Here is a tiny trained network, its code and every weight. The questions are about switching its units off for an input and a target symbol, where a switched-off unit gives its printed mean instead of its output.

import numpy as np


def w(rows, s, z=0):
    codes = np.array(rows[::2]) - 128.0
    scale = np.full(codes.shape[1], s)
    scale[-1] = z or s
    return codes * scale


def f(y):
    return np.maximum(y, 0)


def softmax(a):
    e = np.exp(a - a.max(-1, keepdims=True))
    return e / e.sum(-1, keepdims=True)


def log_softmax(a):
    a = a - a.max(-1, keepdims=True)
    return a - np.log(np.exp(a).sum(-1, keepdims=True))


def net(x, mask):
    ids = ['αβγεζηθλμξπτφψω'.index(c) for c in x.split()]
    T = len(ids)
    res = E[ids] + P[:T]
    u = 0
    for l in range(2):
        q, k, v = (res @ M[l].T for M in (Q, K, V))
        z = softmax(np.where(np.tri(T) > 0, q @ k.T / 4**0.5, -1e9)) @ v
        res = res + np.where(mask[u], z, O[l][:, -1]) @ O[l][:, :-1]
        u += 1
        y = f(res @ A[l][:, :-1].T + A[l][:, -1])
        res = res + np.where(mask[u : u + 8], y, B[l][:, -1]) @ B[l][:, :-1]
        u += 8
    return log_softmax(res[-1] @ U[:, :-1].T + U[:, -1])


Q, K, V, O, A, B = {}, {}, {}, {}, {}, {}
E = w([
[177,152,179],'α',
[189,147,162],'β',
[130,151,239],'γ',
[1,141,250],'ε',
[165,67,52],'ζ',
[207,182,82],'η',
[120,213,106],'θ',
[173,175,154],'λ',
[159,21,78],'μ',
[42,186,190],'ξ',
[207,168,96],'π',
[171,110,96],'τ',
[76,84,190],'φ',
[155,175,182],'ψ',
[125,194,141],'ω',
],0.018)
P = w([
[76,179,255],'0',
[110,161,182],'1',
[120,151,153],'2',
[97,131,201],'3',
[126,131,142],'4',
[135,127,116],'5',
[134,121,112],'6',
[139,115,107],'7',
[140,110,98],'8',
[144,109,85],'9',
[145,105,83],'10',
[145,100,81],'11',
[150,98,71],'12',
],0.007)
Q[0] = w([
[158,231,1],'L0H0',
[151,109,54],'L0H0',
[204,153,182],'L0H0',
[123,205,141],'L0H0',
],0.0072)
K[0] = w([
[182,202,58],'L0H0',
[28,37,103],'L0H0',
[254,143,129],'L0H0',
[63,222,202],'L0H0',
],0.0081)
V[0] = w([
[176,84,130],'L0H0',
[153,126,146],'L0H0',
[7,92,162],'L0H0',
[206,108,166],'L0H0',
],0.012)
O[0] = w([
[75,167,254,141],'L0H0',
[120,34,73,182],'L0H0',
[171,153,44,8],'L0H0',
[131,49,116,254],'L0H0',
],0.0045,0.0047)
A[0] = w([
[179,188,113,188],'L0N0',
[249,90,184,190],'L0N1',
[191,166,150,1],'L0N2',
[60,152,87,85],'L0N3',
[44,94,89,75],'L0N4',
[81,174,193,102],'L0N5',
[44,112,132,19],'L0N6',
[120,175,204,97],'L0N7',
],0.013,0.0056)
B[0] = w([
[142,149,224,167],'L0N0',
[112,164,5,248],'L0N1',
[184,172,226,136],'L0N2',
[171,98,43,138],'L0N3',
[161,161,111,137],'L0N4',
[157,139,115,162],'L0N5',
[178,178,84,136],'L0N6',
[159,181,133,171],'L0N7',
],0.011,0.013)
Q[1] = w([
[229,111,161],'L1H0',
[18,179,107],'L1H0',
[6,184,128],'L1H0',
[44,159,170],'L1H0',
],0.011)
K[1] = w([
[103,245,57],'L1H0',
[152,80,114],'L1H0',
[93,94,187],'L1H0',
[255,168,248],'L1H0',
],0.0077)
V[1] = w([
[155,249,5],'L1H0',
[80,51,254],'L1H0',
[112,220,27],'L1H0',
[138,125,99],'L1H0',
],0.0061)
O[1] = w([
[142,125,253,255],'L1H0',
[238,7,224,14],'L1H0',
[6,128,114,217],'L1H0',
[133,231,126,144],'L1H0',
],0.0043,0.014)
A[1] = w([
[182,158,94,109],'L1N0',
[167,129,169,215],'L1N1',
[126,45,70,234],'L1N2',
[143,184,183,127],'L1N3',
[198,153,94,173],'L1N4',
[113,148,169,177],'L1N5',
[107,8,119,76],'L1N6',
[110,103,225,255],'L1N7',
],0.015,0.007)
B[1] = w([
[79,119,254,223],'L1N0',
[65,111,59,144],'L1N1',
[252,136,175,170],'L1N2',
[240,91,176,254],'L1N3',
[56,77,185,239],'L1N4',
[173,29,169,201],'L1N5',
[199,237,199,131],'L1N6',
[78,11,76,148],'L1N7',
],0.0075,0.0087)
U = w([
[133,145,142,14],'α',
[136,151,142,8],'β',
[136,153,138,10],'γ',
[42,193,134,83],'ε',
[173,130,71,128],'ζ',
[61,197,71,100],'η',
[162,102,156,75],'θ',
[150,245,247,73],'λ',
[232,179,107,48],'μ',
[168,140,119,69],'ξ',
[189,130,105,101],'π',
[124,200,107,254],'τ',
[84,53,98,160],'φ',
[153,123,109,104],'ψ',
[159,48,127,161],'ω',
],0.011,0.0096)

Each question gives the input, a string of symbols that net reads in full, and the target symbol t.
The units are the heads (4 rows each of Q, K, V and O) and the neurons (one row each of A and B). Each row of codes is followed by its name. A weight is (code - 128) times the scale printed after its matrix; where a second scale follows, it is the last column's (O, A, B and U).
mask holds one flag per unit, layer by layer, with each layer's heads first. A switched-off unit (its flag False) gives its mean, the last column of its rows in O or B, instead of its output. The means were averaged over made-up inputs and are rounded, as every weight is.
A unit's drop is (log p(t) with every unit on - log p(t) with that unit switched off) / (log p(t) with every unit on - log p(t) with every unit switched off).
The circuit of an input: a set's keep is (log p(t) with only the set's units on - log p(t) with every unit switched off) / (log p(t) with every unit on - log p(t) with every unit switched off). Starting from the 12 units with the biggest drops (on a tie, the unit counted first), units are removed one at a time, each time the one whose removal leaves the highest keep (on an exact tie, the one counted first), for as long as the keep stays at least 0.8.
circuit, biggest first: the units of the circuit, biggest drop first
k most important neurons: the k neurons with the biggest drops, biggest first
top k neurons in layer l: the k neurons of layer l with the biggest drops, biggest first
drop when u is switched off: that unit's drop, to one decimal
input τ ω φ, target ω: circuit, biggest first -> [L0N1, L1H0]
input θ β ε β β β ψ β ξ ξ ε, target τ: 2 most important neurons -> [L0N0, L0N3]
input β τ π, target λ: 2 most important neurons -> [L0N0, L0N2]
input λ γ β β η β α π β, target η: circuit, biggest first -> [L0N1, L1N3, L1N5]
input ω θ α α μ β π, target λ: circuit, biggest first -> [L1N0]
input ζ μ β α ζ λ β π θ λ ζ λ ξ, target λ: 4 most important neurons -> [L0N1, L0N6, L0N7, L0N5]
input β ξ ω, target ω: 2 most important neurons -> [L0N1, L1N7]
input β β ζ ζ ξ θ β ζ μ, target μ: top 2 neurons in layer 0 -> [L0N7, L0N1]
input γ ξ β π η, target λ: top 2 neurons in layer 0 -> [L0N0, L0N2]
input τ θ α λ λ π β α μ, target μ: top 2 neurons in layer 0 -> [L0N7, L0N0]
input β ξ π β τ φ, target φ: 4 most important neurons -> [L0N1, L1N7, L0N7, L1N3]
input ω ω λ η β φ, target φ: top 3 neurons in layer 1 -> [L1N7, L1N3, L1N1]
input η β ω θ, target ω: top 3 neurons in layer 1 -> [L1N7, L1N5, L1N3]
input α β ξ η, target λ: top 2 neurons in layer 1 -> [L1N3, L1N7]
input η π μ ξ ε ξ β γ α β ω α ε, target τ: drop when L0N3 is switched off -> 0.3
input ω τ γ α α ζ ω, target ω: drop when L1N7 is switched off -> 0.3
input λ ξ π β ε β π β ψ β τ β, target η: drop when L0N6 is switched off -> 0.0
